Below is a small trained network, with its code and all its weights. Each question gives an input and a class and asks what happens when units are switched off, that is, made to give their printed mean instead of their output.

import numpy as np


def w(rows, s, z=0):
    codes = np.array(rows[::2]) - 128.0
    scale = np.full(codes.shape[1], s)
    scale[-1] = z or s
    return codes * scale


def norm(h):
    return h / np.sqrt((h * h).mean(-1, keepdims=True) + 1e-5)


def f(y):
    return np.maximum(y, 0)


def log_softmax(a):
    a = a - a.max(-1, keepdims=True)
    return a - np.log(np.exp(a).sum(-1, keepdims=True))


def net(x, mask):
    res = np.array(x, float).reshape(1, 6) / 4 @ E
    u = 0
    for l in range(2):
        y = f(norm(res) @ A[l][:, :-1].T + A[l][:, -1])
        res = res + np.where(mask[u : u + 7], y, B[l][:, -1]) @ B[l][:, :-1]
        u += 7
    return log_softmax(norm(res)[-1] @ U[:, :-1].T + U[:, -1])


A, B = {}, {}
E = w([
[140,252,135,122,111,129,161,126,144],'x0',
[127,126,129,123,125,128,129,125,129],'x1',
[209,129,99,147,136,84,129,88,173],'x2',
[130,130,125,131,124,130,125,129,126],'x3',
[119,103,68,124,111,97,203,154,75],'x4',
[130,129,127,129,128,127,126,131,127],'x5',
],0.025)
A[0] = w([
[113,174,177,137,109,184,80,112,188,127],'L0N0',
[44,39,179,138,97,188,28,168,72,63],'L0N1',
[166,142,124,121,197,140,36,35,254,98],'L0N2',
[151,85,167,120,146,222,15,91,142,101],'L0N3',
[175,36,137,196,178,104,82,79,163,8],'L0N4',
[59,116,149,70,144,146,170,141,45,77],'L0N5',
[74,185,174,141,96,214,137,160,123,39],'L0N6',
],0.0091,0.011)
B[0] = w([
[137,162,145,121,175,175,53,120,117,211],'L0N0',
[150,111,249,194,209,141,254,63,179,228],'L0N1',
[115,113,188,226,29,130,135,224,87,255],'L0N2',
[75,99,201,36,162,51,97,173,192,229],'L0N3',
[128,125,71,61,68,71,17,103,137,187],'L0N4',
[173,105,154,172,30,144,108,168,140,178],'L0N5',
[156,174,47,16,120,127,36,124,74,165],'L0N6',
],0.0096,0.0088)
A[1] = w([
[120,167,63,107,105,119,218,167,102,85],'L1N0',
[162,62,100,108,108,100,64,145,100,77],'L1N1',
[130,67,152,141,162,132,81,132,162,124],'L1N2',
[111,12,81,167,124,121,188,113,77,63],'L1N3',
[61,140,182,130,137,162,76,135,149,4],'L1N4',
[69,140,125,104,159,133,127,173,121,200],'L1N5',
[155,124,19,108,160,69,154,9,145,5],'L1N6',
],0.015,0.0038)
B[1] = w([
[111,16,141,165,86,106,112,44,92,211],'L1N0',
[51,129,98,74,137,129,82,149,185,207],'L1N1',
[128,81,92,156,82,109,150,77,61,221],'L1N2',
[145,247,144,92,138,173,124,239,176,250],'L1N3',
[167,142,21,109,192,125,197,98,146,208],'L1N4',
[85,107,135,93,121,186,109,92,71,171],'L1N5',
[162,163,62,128,242,82,156,116,132,208],'L1N6',
],0.015,0.012)
U = w([
[102,38,212,120,216,160,140,61,142,235],'0',
[126,57,132,131,102,47,5,110,198,111],'1',
[100,122,176,101,96,177,168,252,125,105],'2',
[147,142,29,93,194,83,127,205,180,55],'3',
[120,219,131,64,173,212,62,91,102,52],'4',
[209,206,188,209,97,105,92,105,169,211],'5',
[82,103,120,130,27,145,140,72,31,240],'6',
[195,130,76,175,142,38,192,48,98,2],'7',
],0.022,0.0022)

Each question gives the input, the list of numbers given to net, and the class t.
The units are the neurons (one row each of A and B). Each row of codes is followed by its name. A weight is (code - 128) times the scale printed after its matrix; where a second scale follows, it is the last column's (A, B and U).
mask holds one flag per neuron, layer by layer. A switched-off neuron (its flag False) gives its mean, the last column of its row in B, instead of its output. The means were averaged over made-up inputs and are rounded, as every weight is.
A unit's drop is (log p(t) with every unit on - log p(t) with that unit switched off) / (log p(t) with every unit on - log p(t) with every unit switched off).
The circuit of an input: a set's keep is (log p(t) with only the set's units on - log p(t) with every unit switched off) / (log p(t) with every unit on - log p(t) with every unit switched off). Starting from the 12 units with the biggest drops (on a tie, the unit counted first), units are removed one at a time, each time the one whose removal leaves the highest keep (on an exact tie, the one counted first), for as long as the keep stays at least 0.8.
circuit, biggest first: the units of the circuit, biggest drop first
top k neurons: the k neurons with the biggest drops, biggest first
k most important neurons of layer l: the k neurons of layer l with the biggest drops, biggest first
drop when u is switched off: that unit's drop, to one decimal
input [-3,1,7,-6,1,5], class 3: top neuron	L0N3
input [-3,6,7,5,0,-6], class 1: top 2 neurons	L0N2, L1N4
input [-1,2,-7,8,-2,2], class 0: top 2 neurons	L0N1, L1N3
input [-1,2,8,-4,6,-4], class 3: 2 most important neurons of layer 1	L1N3, L1N2
input [0,8,6,5,3,1], class 3: top 2 neurons	L0N1, L1N2
input [2,-7,6,2,0,-1], class 5: top 2 neurons	L0N2, L1N4
input [1,8,-5,-2,7,-7], class 6: 3 most important neurons of layer 1	L1N0, L1N5, L1N1
input [0,2,2,-7,-2,-5], class 1: circuit, biggest first	L1N3, L0N1
input [5,3,-1,-4,1,3], class 6: top 2 neurons	L1N0, L1N3
input [0,-5,2,6,-7,-3], class 1: top 3 neurons	L0N3, L1N3, L0N1
input [1,-7,-7,3,0,-8], class 4: 2 most important neurons of layer 0	L0N6, L0N2
input [0,4,6,-1,0,-6], class 1: top 2 neurons	L0N2, L0N1
input [-1,-7,8,6,0,-3], class 1: top 3 neurons	L0N2, L1N3, L1N4
input [3,-4,0,8,6,7], class 6: circuit, biggest first	L1N0
input [-2,-6,-3,0,0,4], class 0: top 2 neurons	L0N1, L0N2
input [-1,-7,-1,7,-8,-1], class 0: top 3 neurons	L1N3, L0N3, L1N4
input [8,3,-8,-1,1,-1], class 6: 4 most important neurons of layer 1	L1N3, L1N0, L1N6, L1N1
input [-1,-7,0,8,4,-7], class 2: drop when L1N3 is switched off	1.3
input [2,-6,-4,7,6,6], class 6: drop when L1N0 is switched off	1.6
input [-7,4,-5,-6,7,0], class 2: drop when L1N3 is switched off	0.6
input [2,5,2,-7,1,-6], class 7: top neuron	L0N2
